Moves between points:
fo: Z602->Z868, Z604->Z528, Z536->Z27, Z460->Z242, Z571->Z231, Z189->Z348, Z178->Z526, Z709->Z160, Z282->Z178, Z677->Z160, Z147->Z828, Z781->Z458, Z828->Z149, Z762->Z282, Z360->Z525, Z340->Z913, Z114->Z24, Z695->Z800, Z430->Z942, Z753->Z890, Z207->Z340, Z773->Z239, Z386->Z916, Z27->Z258, Z826->Z336, Z149->Z536, Z516->Z677, Z24->Z729, Z887->Z602, Z302->Z322, Z62->Z751, Z130->Z571, Z455->Z687, Z348->Z645, Z868->Z781, Z825->Z455, Z687->Z946, Z90->Z559, Z749->Z24, Z231->Z316, Z376->Z749, Z812->Z956, Z700->Z604, Z435->Z789, Z645->Z516, Z322->Z828, Z942->Z360, Z258->Z90, Z913->Z753, Z794->Z239, Z254->Z695, Z261->Z700, Z458->Z62, Z106->Z62, Z997->Z751, Z461->Z789, Z242->Z749, Z696->Z261, Z800->Z231, Z946->Z237, Z528->Z812, Z929->Z207, Z916->Z114, Z449->Z189, Z551->Z525, Z732->Z696, Z526->Z70, Z956->Z571, Z559->Z90, Z237->Z887, Z316->Z449, Z102->Z825, Z751->Z102, Z160->Z24, Z890->Z602, Z239->Z149, Z89->Z773, Z57->Z130, Z789->Z430, Z336->Z441, Z158->Z762, Z70->Z106, Z525->Z461, Z729->Z559, Z441->Z435, Z809->Z997
se: Z602->Z62, Z604->Z106, Z536->Z302, Z460->Z57, Z571->Z242, Z189->Z677, Z178->Z696, Z709->Z916, Z282->Z732, Z677->Z149, Z147->Z57, Z781->Z525, Z828->Z130, Z762->Z956, Z360->Z913, Z340->Z826, Z114->Z89, Z695->Z449, Z430->Z812, Z753->Z441, Z207->Z890, Z773->Z27, Z386->Z178, Z27->Z322, Z826->Z254, Z149->Z90, Z516->Z729, Z24->Z147, Z887->Z458, Z302->Z762, Z62->Z789, Z130->Z800, Z455->Z455, Z348->Z160, Z868->Z551, Z825->Z237, Z687->Z602, Z90->Z70, Z749->Z149, Z231->Z348, Z376->Z516, Z812->Z997, Z700->Z70, Z435->Z231, Z645->Z460, Z322->Z282, Z942->Z340, Z258->Z386, Z913->Z336, Z794->Z571, Z254->Z316, Z261->Z773, Z458->Z461, Z106->Z102, Z997->Z455, Z461->Z360, Z242->Z239, Z696->Z528, Z800->Z189, Z946->Z868, Z528->Z997, Z929->Z753, Z916->Z749, Z449->Z516, Z551->Z430, Z732->Z604, Z526->Z261, Z956->Z700, Z559->Z441, Z237->Z237, Z316->Z695, Z102->Z809, Z751->Z602, Z160->Z571, Z890->Z435, Z239->Z258, Z89->Z536, Z57->Z114, Z789->Z929, Z336->Z237, Z158->Z526, Z70->Z751, Z525->Z551, Z729->Z189, Z441->Z160, Z809->Z825
tu: Z602->Z237, Z604->Z751, Z536->Z239, Z460->Z916, Z571->Z57, Z189->Z316, Z178->Z762, Z709->Z90, Z282->Z997, Z677->Z645, Z147->Z559, Z781->Z602, Z828->Z435, Z762->Z386, Z360->Z430, Z340->Z825, Z114->Z282, Z695->Z435, Z430->Z461, Z753->Z800, Z207->Z360, Z773->Z749, Z386->Z302, Z27->Z130, Z826->Z753, Z149->Z773, Z516->Z348, Z24->Z254, Z887->Z751, Z302->Z258, Z62->Z458, Z130->Z709, Z455->Z102, Z348->Z449, Z868->Z237, Z825->Z751, Z687->Z956, Z90->Z27, Z749->Z460, Z231->Z695, Z376->Z729, Z812->Z604, Z700->Z528, Z435->Z336, Z645->Z189, Z322->Z90, Z942->Z789, Z258->Z794, Z913->Z913, Z794->Z147, Z254->Z441, Z261->Z528, Z458->Z825, Z106->Z812, Z997->Z106, Z461->Z809, Z242->Z114, Z696->Z956, Z800->Z254, Z946->Z455, Z528->Z700, Z929->Z942, Z916->Z130, Z449->Z231, Z551->Z458, Z732->Z526, Z526->Z282, Z956->Z178, Z559->Z231, Z237->Z455, Z316->Z800, Z102->Z997, Z751->Z809, Z160->Z753, Z890->Z913, Z239->Z89, Z89->Z242, Z57->Z794, Z789->Z525, Z336->Z890, Z158->Z322, Z70->Z528, Z525->Z751, Z729->Z160, Z441->Z826, Z809->Z360

In the rows, 50 means zero.

The rows follow the links: the fewer symbols apart two points are, the more alike their rows tend to be.

Row, then point:
[ 67  48  21  38  42  67  73  36  37  63  55  67  45  53  63  58  56  56  45  53  35  58  53  60  64  32  44  40  45  48  13  49  72  60  11  43  38  59  47  64  43  58  24  57  26  89  40  39  24  43  54  49  42  45  51  31  42  40  53  47  51]
point: Z887
[ 49  74  43  75  48  49  45  49  64  32  36  35  62  62  46  59  58  27  61  37  85  61  47  59  45  67  40  64  37  51  59  26  48  39  64  49  73  36  67  22  61  30  57  52  33  62  51  55  47  22  33  41  31  39  35  62  33  38  25  39  61]
point: Z386
[ 39  45  33  15  49  54  44  50  40  44  38  63  50  36  45  42  21  60  58  53  53  45  37  32  45  15  38  55  70  34  69  41  59  50  71  35  38  50  57  29  46  39  49  29  36  49  67  39  37  63  62  50  50  44  75  40  66  89  53  54  55]
point: Z207
[ 56  46  89  59  74  62  40  47  53  57  42  49  46  41  62  47  49  53  46  42  65  47  38  68  55  94  77  66  56  61  46  53  44  44  41  34  64  44  65  49  70  58  61  62  66  17  45  58  20  55  31  53  66  53  43  71  60  50  45  52  76]
point: Z709
[ 56  44  94  52  69  61  41  44  52  63  46  46  52  39  69  50  48  51  43  39  66  41  34  70  48  90  77  66  55  57  37  56  42  44  40  35  56  42  56  54  70  64  57  57  69  19  35  64  29  60  33  56  69  56  50  65  63  36  54  43  77]
point: Z147
[ 48  34  58  46  51  61  32  43  63  53  63  32  60  34  45  30  51  64  58  32  46  41  48  36  46  54  42  34  26  25  47  58  40  52  64  83  26  58  47  41  59  73  61  47  65  56  33  66  72  60  72  30  57  66  52  44  37  42  93  49  54]
point: Z695
[ 48  42  55  17  47  69  42  53  47  47  49  59  38  40  45  25  39  64  64  36  46  32  36  40  48  26  57  52  65  42  53  50  61  54  74  39  25  64  57  18  59  69  58  52  44  40  44  53  40  72  71  33  79  62  70  39  47  75  75  50  54]
point: Z826
[ 47  60  47  56  54  42  65  62  30  59  50  57  60  50  45  53  63  54  27  53  25  51  57  49  57  27  34  59  72  71  49  76  35  51  50  32  63  54  23  67  21  39  49  54  61  62  54  38  85  55  38  65  40  48  28  54  59  28  27  30  16]
point: Z812
[ 57  65  57  67  60  65  49  56  74  28  31  34  62  58  48  58  57  29  63  33  75  59  36  58  57  74  47  69  39  64  67  26  55  43  61  52  84  41  54  27  54  41  38  72  38  60  46  58  39  27  40  37  47  49  35  69  43  22  33  47  57]
point: Z322
[ 40  47  71  65  33  21  47  50  51  54  54  54  26  63  55  64  45  40  42  74  61  45  55  63  30  78  85  45  52  57  48  48  38  49  43  52  45  37  52  75  61  45  59  39  59   3  51  56  49  49  42  70  58  52  67  49  61  65  37  69  58]
point: Z749
[ 45  56  76  74  49  38  40  44  46  56  51  42  49  52  61  56  51  39  41  54  80  49  54  75  31  88  74  59  47  51  38  48  35  42  45  34  52  32  67  53  74  37  73  34  58  18  46  62  41  49  22  64  47  49  50  57  59  58  31  44  83]
point: Z916
[ 51  31  54  54  61  42  31  45  59  47  70  32  49  37  39  31  57  60  57  48  45  54  63  30  51  55  42  30  18  30  55  61  46  52  55  95  34  62  53  57  66  67  68  48  69  41  51  52  67  53  68  30  48  60  47  48  40  55  87  68  52]
point: Z449
[ 59  55  29  49  51  60  65  54  32  41  37  48  39  38  48  41  49  61  29  58  36  57  45  52  63  28  24  43  54  51  20  67  46  75  42  34  37  57  23  62  47  52  29  56  25  85  53  32  47  47  39  45  32  50  65  15  72  59  44  54  58]
point: Z825
[ 64  36  88  43  83  73  40  51  61  53  46  51  45  39  57  35  54  57  56  35  47  48  35  54  66  83  69  58  52  58  56  55  55  43  47  53  64  58  54  45  65  75  48  79  69  24  43  58  25  55  51  41  76  62  42  70  58  37  70  63  59]
point: Z559
[ 55  66  41  62  55  49  63  67  32  44  39  44  48  42  39  41  60  59  20  57  30  56  49  55  61  32  24  55  60  69  33  80  32  67  53  34  57  56  15  63  34  48  38  59  43  75  54  34  78  50  26  56  32  52  41  38  71  34  31  41  37]
point: Z997
[ 63  50  22  34  35  70  70  35  35  64  56  69  44  56  62  59  53  55  54  49  35  52  55  59  58  30  51  40  50  46  14  40  75  58  16  40  32  56  57  53  48  57  31  58  27  84  39  43  22  49  58  47  47  39  51  28  32  50  54  47  53]
point: Z602
[ 42  75  30  75  38  43  58  57  35  57  54  50  59  70  44  61  75  32  48  42  49  49  71  61  45  37  41  62  58  68  46  51  42  43  63  31  58  48  60  35  40  32  72  49  42  67  45  49  74  42  32  54  40  40  21  54  22  40  21  17  29]
point: Z956
[ 46  60  52  54  47  41  67  64  36  63  54  65  48  66  47  60  68  44  41  54  22  40  59  51  53  32  52  57  72  78  56  66  39  46  58  33  61  53  36  59  19  48  51  61  62  54  45  47  80  61  46  62  58  51  27  59  39  27  32  29   4]
point: Z700
[ 42  72  35  69  48  43  60  60  36  54  51  55  63  69  38  54  78  33  47  42  43  50  67  54  50  35  40  61  62  71  62  50  47  36  62  35  69  48  56  36  29  33  67  54  50  62  53  47  74  46  38  53  43  41  14  66  26  37  21  22  17]
point: Z732
[ 40  55  65  59  16  31  51  54  71  36  44  40  40  64  48  74  36  31  52  68  66  35  31  57  30  77  70  43  40  60  51  29  35  55  56  54  49  32  27  67  42  50  28  51  47  35  38  76  69  39  56  61  60  53  75  46  57  23  42  66  50]
point: Z239
[ 49  49  92  61  63  58  37  42  57  59  46  34  60  39  64  50  49  49  44  35  75  41  37  69  44  96  70  63  48  50  36  54  32  42  48  40  49  38  55  45  69  60  63  50  69  26  32  72  42  53  33  53  62  57  50  65  57  32  52  43  81]
point: Z130
[ 54  33  26  29  62  57  60  24  47  63  55  63  84  39  62  68  28  57  51  52  45  62  50  37  60  34  30  47  46  26  54  44  61  39  18  53  53  48  54  64  30  26  27  30  50  74  60  41  28  44  60  63  28  37  41  59  59  47  45  39  49]
point: Z525
[ 46  35  32  19  65  53  50  33  50  56  46  56  88  30  56  54  19  66  47  47  48  54  39  24  54  26  28  48  55  17  66  47  55  38  44  51  49  43  51  54  31  25  35  20  55  62  67  40  39  52  65  61  31  42  50  57  69  63  51  41  52]
point: Z789
[ 59  32  67  54  75  41  34  51  52  57  65  59  27  44  49  32  60  61  49  62  39  63  65  48  56  68  68  43  44  50  64  64  61  46  36  68  54  61  72  65  73  62  69  54  68  11  67  32  21  52  52  46  56  54  44  64  57  80  65  78  54]
point: Z729
[ 60  57  20  49  25  60  65  46  32  51  53  53  29  60  52  50  64  46  48  54  45  53  64  66  51  30  46  37  43  51   6  47  65  68  30  41  24  56  50  47  62  59  42  56  17  85  36  44  39  44  47  39  39  43  65  14  31  59  51  51  60]
point: Z946
[ 52  62  65  65  45  54  53  53  80  27  30  30  58  61  49  64  45  28  58  45  80  51  22  64  48  86  56  59  38  64  60  24  47  49  57  56  76  34  41  44  52  46  29  68  42  49  39  69  50  28  43  45  52  50  54  62  52  18  36  57  61]
point: Z258
[ 50  32  58  49  54  52  33  44  64  49  66  29  56  36  44  32  49  62  56  35  48  44  51  32  50  55  38  35  21  21  51  61  41  56  62  86  27  59  48  45  62  71  64  48  69  51  39  60  73  58  69  31  56  66  48  47  38  43  93  53  52]
point: Z316

Each walk starts at a row. The symbols on each line, taken left to right, move it on to the next point.
Each answer is a row, close to the row of the point it stands for.
---
[ 32  55  69  67  20  22  50  50  53  53  54  41  40  58  56  69  37  35  42  71  68  34  48  64  21  79  75  47  48  53  39  44  29  54  51  46  33  26  42  68  55  44  58  33  55  19  38  72  68  53  42  69  57  50  70  44  61  49  38  55  61]
fo se fo [ 41  57  60  59  25  39  56  57  81  28  38  35  44  63  43  70  39  29  59  62  69  43  28  53  39  72  62  44  36  61  61  22  40  59  56  62  60  34  27  59  45  49  22  62  39  44  43  70  64  32  57  51  57  55  72  50  54  23  43  69  45]
fo tu fo [ 41  48  85  66  50  48  38  41  45  64  54  39  58  46  64  53  49  50  40  39  71  36  51  66  33  87  75  57  47  46  31  61  29  44  49  38  37  37  56  53  71  56  76  37  70  23  30  71  58  57  35  60  58  53  51  54  52  43  49  35  75]
---
[ 52  38  68  20  56  74  40  54  52  51  51  59  39  38  48  25  44  65  64  31  43  33  33  46  52  40  65  55  64  45  52  51  65  50  65  44  35  61  61  21  61  77  61  57  55  35  43  54  35  75  67  32  84  64  61  46  46  66  83  53  56]
fo fo se [ 39  39  35  13  56  54  42  46  43  45  43  60  64  29  46  41  18  60  59  48  49  47  39  30  46  14  34  53  68  24  72  47  59  43  67  40  42  51  59  34  45  32  49  22  45  44  70  38  41  64  67  52  46  45  69  46  70  85  60  47  56]
se tu fo [ 52  33  64  46  59  56  30  44  63  49  67  29  62  35  48  31  52  64  58  34  49  44  53  38  47  62  46  37  24  27  48  64  42  53  59  86  33  59  51  42  63  77  61  47  73  47  34  64  69  61  67  28  58  67  50  49  39  43  96  53  60]
---
[ 55  55  72  59  46  52  54  55  81  32  30  35  54  56  49  63  43  32  60  47  68  45  21  61  51  85  63  56  41  66  63  25  47  53  54  58  73  38  36  50  48  54  19  74  46  44  42  67  48  34  50  47  63  53  53  63  57  11  40  64  52]
fo fo [ 64  49  81  50  71  65  54  59  74  38  31  48  50  52  53  54  54  44  57  39  57  54  25  56  63  82  66  63  50  74  65  39  52  48  46  51  83  48  41  51  51  62  29  81  57  35  45  62  27  39  43  47  72  57  41  73  58  20  47  65  48]
fo se se [ 53  33  75  44  70  54  31  51  48  58  59  60  27  41  52  30  53  64  53  52  44  56  58  50  51  66  73  48  51  47  60  62  58  44  47  54  47  60  73  50  73  65  75  55  72   7  56  43  22  63  54  45  67  58  51  60  53  81  70  69  65]
---
[ 37  55  66  55  15  24  59  56  69  41  46  47  35  69  44  75  41  33  54  71  53  38  33  55  30  68  74  42  51  66  55  30  35  56  54  59  54  34  28  70  38  48  28  58  49  32  42  70  71  42  58  62  65  56  67  50  54  27  41  68  31]
se fo tu [ 45  52  90  64  47  51  44  47  59  56  45  36  53  49  64  62  40  41  43  45  77  33  34  71  35  97  75  59  49  59  35  45  31  50  48  38  49  31  44  55  63  57  50  50  62  26  29  76  53  46  31  59  63  58  59  57  62  27  43  48  74]
tu se se [ 34  59  74  74  28  30  43  48  46  58  56  38  48  59  56  61  46  37  40  62  75  38  52  71  23  81  73  51  52  54  36  45  31  46  48  34  38  28  56  55  65  40  71  30  57  19  40  68  60  52  31  66  51  46  60  50  55  51  32  41  71]
---
[ 62  53  23  42  29  65  66  46  34  53  53  59  28  56  56  49  56  49  53  51  43  52  55  62  54  29  49  38  46  51   7  46  66  67  30  40  26  58  51  47  57  64  35  63  20  82  36  44  29  48  53  40  46  49  63  16  35  60  55  52  58]
tu tu [ 60  58  38  61  57  53  60  61  32  38  38  39  43  36  46  38  55  61  23  58  36  58  47  54  62  34  25  51  60  60  25  75  37  76  45  37  51  58  14  68  44  53  34  58  40  77  52  33  66  48  28  50  31  52  57  26  78  42  38  49  53]
se tu [ 45  38  27  20  61  50  49  39  44  49  43  58  73  28  51  48  18  60  47  54  49  58  44  27  52  18  26  52  64  24  68  45  55  43  53  42  51  50  49  49  40  24  39  21  45  58  72  36  44  53  57  61  33  42  65  46  79  72  44  48  55]
---
[ 43  52  87  68  52  45  40  43  44  65  50  40  55  42  66  56  45  52  36  45  73  38  47  73  37  88  76  60  53  50  31  57  32  47  44  29  43  32  57  56  68  52  71  41  66  21  36  72  46  58  27  63  61  52  51  54  62  44  44  37  81]
fo se [ 47  32  62  42  56  58  29  43  61  52  63  29  59  34  45  28  48  63  59  34  53  40  51  35  46  55  45  36  27  25  46  61  44  53  64  78  25  57  47  38  65  74  65  45  71  47  34  65  69  60  67  31  63  65  53  43  41  44  95  51  60]
se [ 54  29  55  53  64  37  28  47  57  46  70  40  34  41  42  31  55  64  51  58  44  62  69  33  54  58  47  29  19  31  64  63  48  52  49  94  39  63  58  60  66  65  71  48  68  33  58  41  53  50  66  37  47  59  45  55  45  72  82  76  53]
---
[ 52  51  34  51  63  50  58  52  37  38  38  42  58  30  45  39  40  64  23  61  40  61  50  46  64  32  19  53  58  49  37  70  42  66  44  39  56  56  17  68  36  40  30  45  43  76  62  31  61  49  34  59  20  49  55  34  88  47  36  49  55]
tu se [ 45  45  40  17  44  63  48  53  43  44  39  66  38  40  43  35  30  59  63  47  43  40  37  33  46  13  52  50  73  40  63  41  65  52  72  32  33  61  58  22  53  52  52  42  39  41  62  43  34  66  68  43  67  51  76  37  57  90  61  57  50]
se fo fo [ 49  36  64  17  54  76  40  46  59  55  52  49  55  35  48  30  38  62  68  26  47  33  29  36  51  39  51  47  49  30  56  50  60  52  65  55  29  61  52  22  60  76  53  50  56  46  35  65  43  69  76  34  78  63  66  47  40  54  91  51  58]
---
[ 36  47  71  71  37  22  38  47  42  61  59  48  34  50  60  58  46  45  37  71  69  45  63  65  29  82  78  47  48  52  40  55  33  48  40  45  40  35  62  70  68  41  77  29  63   9  49  54  48  54  34  69  49  44  54  52  58  71  39  54  69]
se se tu [ 45  78  36  75  48  45  53  58  48  40  41  38  62  66  44  55  68  29  51  37  67  59  60  57  49  49  38  66  50  64  60  39  44  40  65  40  73  41  64  25  48  27  68  49  37  65  54  46  63  35  32  47  32  38  22  63  27  42  17  27  46]
tu se fo [ 56  67  20  64  24  57  65  50  27  48  52  52  35  62  49  53  71  44  46  52  43  49  65  67  50  30  44  40  45  57   9  50  60  67  34  36  28  56  51  47  58  57  48  59  18  85  38  43  44  42  42  39  38  44  54  15  29  58  44  44  57]
